Below is a small trained network, with its code and all its weights. Each question gives an input and a target symbol and asks what happens when units are switched off, that is, made to give their printed mean instead of their output.

import numpy as np


def w(rows, s, z=0):
    codes = np.array(rows[::2]) - 128.0
    scale = np.full(codes.shape[1], s)
    scale[-1] = z or s
    return codes * scale


def f(y):
    return y / 2 * (1 + np.tanh(0.7978845608 * (y + 0.044715 * y**3)))


def softmax(a):
    e = np.exp(a - a.max(-1, keepdims=True))
    return e / e.sum(-1, keepdims=True)


def log_softmax(a):
    a = a - a.max(-1, keepdims=True)
    return a - np.log(np.exp(a).sum(-1, keepdims=True))


def net(x, mask):
    ids = ['ΓΞΠΣΩτ'.index(c) for c in x.split()]
    T = len(ids)
    res = E[ids] + P[:T]
    r = res
    for j in range(2):
        rows = slice(3 * j, 3 * j + 3)
        q, k, v = (r @ M[0][rows].T for M in (Q, K, V))
        z = softmax(np.where(np.tri(T) > 0, q @ k.T / 3**0.5, -1e9)) @ v
        o = O[0][rows]
        res = res + np.where(mask[j], z, o[:, -1]) @ o[:, :-1]
    y = f(res @ A[0][:, :-1].T + A[0][:, -1])
    res = res + np.where(mask[2:14], y, B[0][:, -1]) @ B[0][:, :-1]
    return log_softmax(res[-1] @ U[:, :-1].T + U[:, -1])


Q, K, V, O, A, B = {}, {}, {}, {}, {}, {}
E = w([
[154,123,106,197,249],'Γ',
[200,128,63,152,89],'Ξ',
[148,8,64,170,116],'Π',
[107,165,156,135,58],'Σ',
[163,246,157,118,80],'Ω',
[200,101,165,71,114],'τ',
],0.018)
P = w([
[95,118,157,103,111],'0',
[37,161,98,28,64],'1',
[86,54,80,52,113],'2',
[130,89,148,179,167],'3',
[36,179,163,101,145],'4',
[118,135,77,2,10],'5',
[114,21,139,185,152],'6',
[156,218,183,136,78],'7',
[136,113,71,31,139],'8',
[105,82,49,72,25],'9',
],0.0094)
Q[0] = w([
[177,142,193,197,186],'h1',
[108,102,87,75,181],'h1',
[144,128,104,53,161],'h1',
[131,92,53,9,101],'h2',
[99,153,97,58,138],'h2',
[108,114,85,123,99],'h2',
],0.013)
K[0] = w([
[81,130,72,52,145],'h1',
[109,129,183,135,139],'h1',
[136,101,137,246,79],'h1',
[135,120,180,192,105],'h2',
[245,79,168,145,129],'h2',
[219,158,120,153,135],'h2',
],0.012)
V[0] = w([
[195,68,100,158,129],'h1',
[214,165,127,80,103],'h1',
[171,199,148,123,93],'h1',
[59,105,199,148,3],'h2',
[125,183,54,170,69],'h2',
[141,58,108,84,93],'h2',
],0.014)
O[0] = w([
[92,71,61,126,198,126],'h1',
[200,88,187,39,179,155],'h1',
[222,213,222,86,132,162],'h1',
[69,160,94,80,18,250],'h2',
[200,250,95,95,224,194],'h2',
[103,97,110,11,169,159],'h2',
],0.012)
A[0] = w([
[201,126,140,147,76,69],'n1',
[95,255,101,86,246,138],'n2',
[118,111,157,138,124,170],'n3',
[154,72,111,125,132,99],'n4',
[134,246,37,199,170,164],'n5',
[168,181,68,136,135,61],'n6',
[65,167,176,105,139,83],'n7',
[122,102,187,130,160,156],'n8',
[103,139,69,192,152,69],'n9',
[125,66,136,102,166,2],'n10',
[203,136,188,147,143,38],'n11',
[192,124,166,173,117,198],'n12',
],0.01,0.0052)
B[0] = w([
[21,253,199,127,196,175],'n1',
[176,177,92,151,92,255],'n2',
[115,52,113,143,115,123],'n3',
[76,119,172,152,189,141],'n4',
[74,53,147,100,31,190],'n5',
[70,195,212,96,200,185],'n6',
[132,31,57,132,194,179],'n7',
[102,81,39,104,100,129],'n8',
[168,118,140,119,99,150],'n9',
[230,130,151,142,105,140],'n10',
[77,109,112,139,182,147],'n11',
[78,158,153,212,163,140],'n12',
],0.0057,0.016)
U = w([
[112,150,240,136,167,45],'Γ',
[135,135,203,195,113,241],'Ξ',
[71,149,126,111,164,4],'Π',
[200,156,142,132,154,110],'Σ',
[117,89,255,78,145,58],'Ω',
[151,161,184,150,52,222],'τ',
],0.0071,0.0037)

Each question gives the input, a string of symbols that net reads in full, and the target symbol t.
The units are the heads (3 rows each of Q, K, V and O) and the neurons (one row each of A and B). Each row of codes is followed by its name. A weight is (code - 128) times the scale printed after its matrix; where a second scale follows, it is the last column's (O, A, B and U).
mask holds one flag per unit, heads first, then neurons. A switched-off unit (its flag False) gives its mean, the last column of its rows in O or B, instead of its output. The means were averaged over made-up inputs and are rounded, as every weight is.
A unit's drop is (log p(t) with every unit on - log p(t) with that unit switched off) / (log p(t) with every unit on - log p(t) with every unit switched off).
The circuit of an input: a set's keep is (log p(t) with only the set's units on - log p(t) with every unit switched off) / (log p(t) with every unit on - log p(t) with every unit switched off). Starting from the 12 units with the biggest drops (on a tie, the unit counted first), units are removed one at a time, each time the one whose removal leaves the highest keep (on an exact tie, the one counted first), for as long as the keep stays at least 0.8.
units of the circuit, in order: the units of the circuit, biggest drop first
top k neurons: the k neurons with the biggest drops, biggest first
heads that matter: for each layer, one digit per head in row order, 1 if its drop is at least 0.15 and else 0, layers parted by /
drop when u is switched off: that unit's drop, to one decimal
input Ω Σ Ξ Σ Ξ τ Σ, target Σ: top neuron => (n5)
input Ξ Σ Σ Ξ Ξ τ Ω Ω Π Π, target Γ: units of the circuit, in order => (h1, h2, n1, n12)
input Σ Σ Ξ Π Ω Σ Ξ Σ Σ, target Σ: heads that matter => 01
input Ω Π Σ Γ Σ Γ Σ Ξ Γ, target τ: heads that matter => 10
input Σ Ξ Ξ Ω, target Σ: heads that matter => 11
input Σ Ξ Σ Γ Γ Σ Σ Γ Σ Σ, target Ξ: heads that matter => 01
input τ τ Σ, target Ω: units of the circuit, in order => (h2, h1)
input Σ Σ Ξ Σ Ξ Π Σ Ω Ξ Σ, target Γ: units of the circuit, in order => (h1, n1, h2, n11)
input Ω Ξ τ Π Σ Ξ Σ Γ Σ Ξ, target Ξ: units of the circuit, in order => (h2, n12)
input Π Σ Σ Γ, target τ: units of the circuit, in order => (h2, h1)
input Γ Π Σ, target Ξ: units of the circuit, in order => (h2, h1)
input Ξ Π Ω, target Σ: units of the circuit, in order => (h2, n2)
input Σ Ξ Γ Ω Γ, target Ξ: units of the circuit, in order => (h2, n5, h1, n2)
input Σ Ω Ξ Π Σ Σ Π Σ Ξ, target Π: units of the circuit, in order => (h1)
input Σ Ω Σ Σ, target Γ: top 2 neurons => (n1, n11)
input Σ Γ Γ Γ, target Ξ: units of the circuit, in order => (h2, h1)
input Σ Π Σ Ω Σ Γ Π Ω Ξ Ξ, target Γ: top 2 neurons => (n1, n6)
input Ξ Ω Ξ, target Σ: drop when h1 is switched off => 0.3
input τ τ Π, target Ω: drop when h2 is switched off => 0.4
input Σ Σ Γ τ Π Ξ, target Ω: units of the circuit, in order => (h2)
input Σ Σ Σ Ξ Γ Σ τ Γ Ω Π, target Ξ: drop when h2 is switched off => 1.0
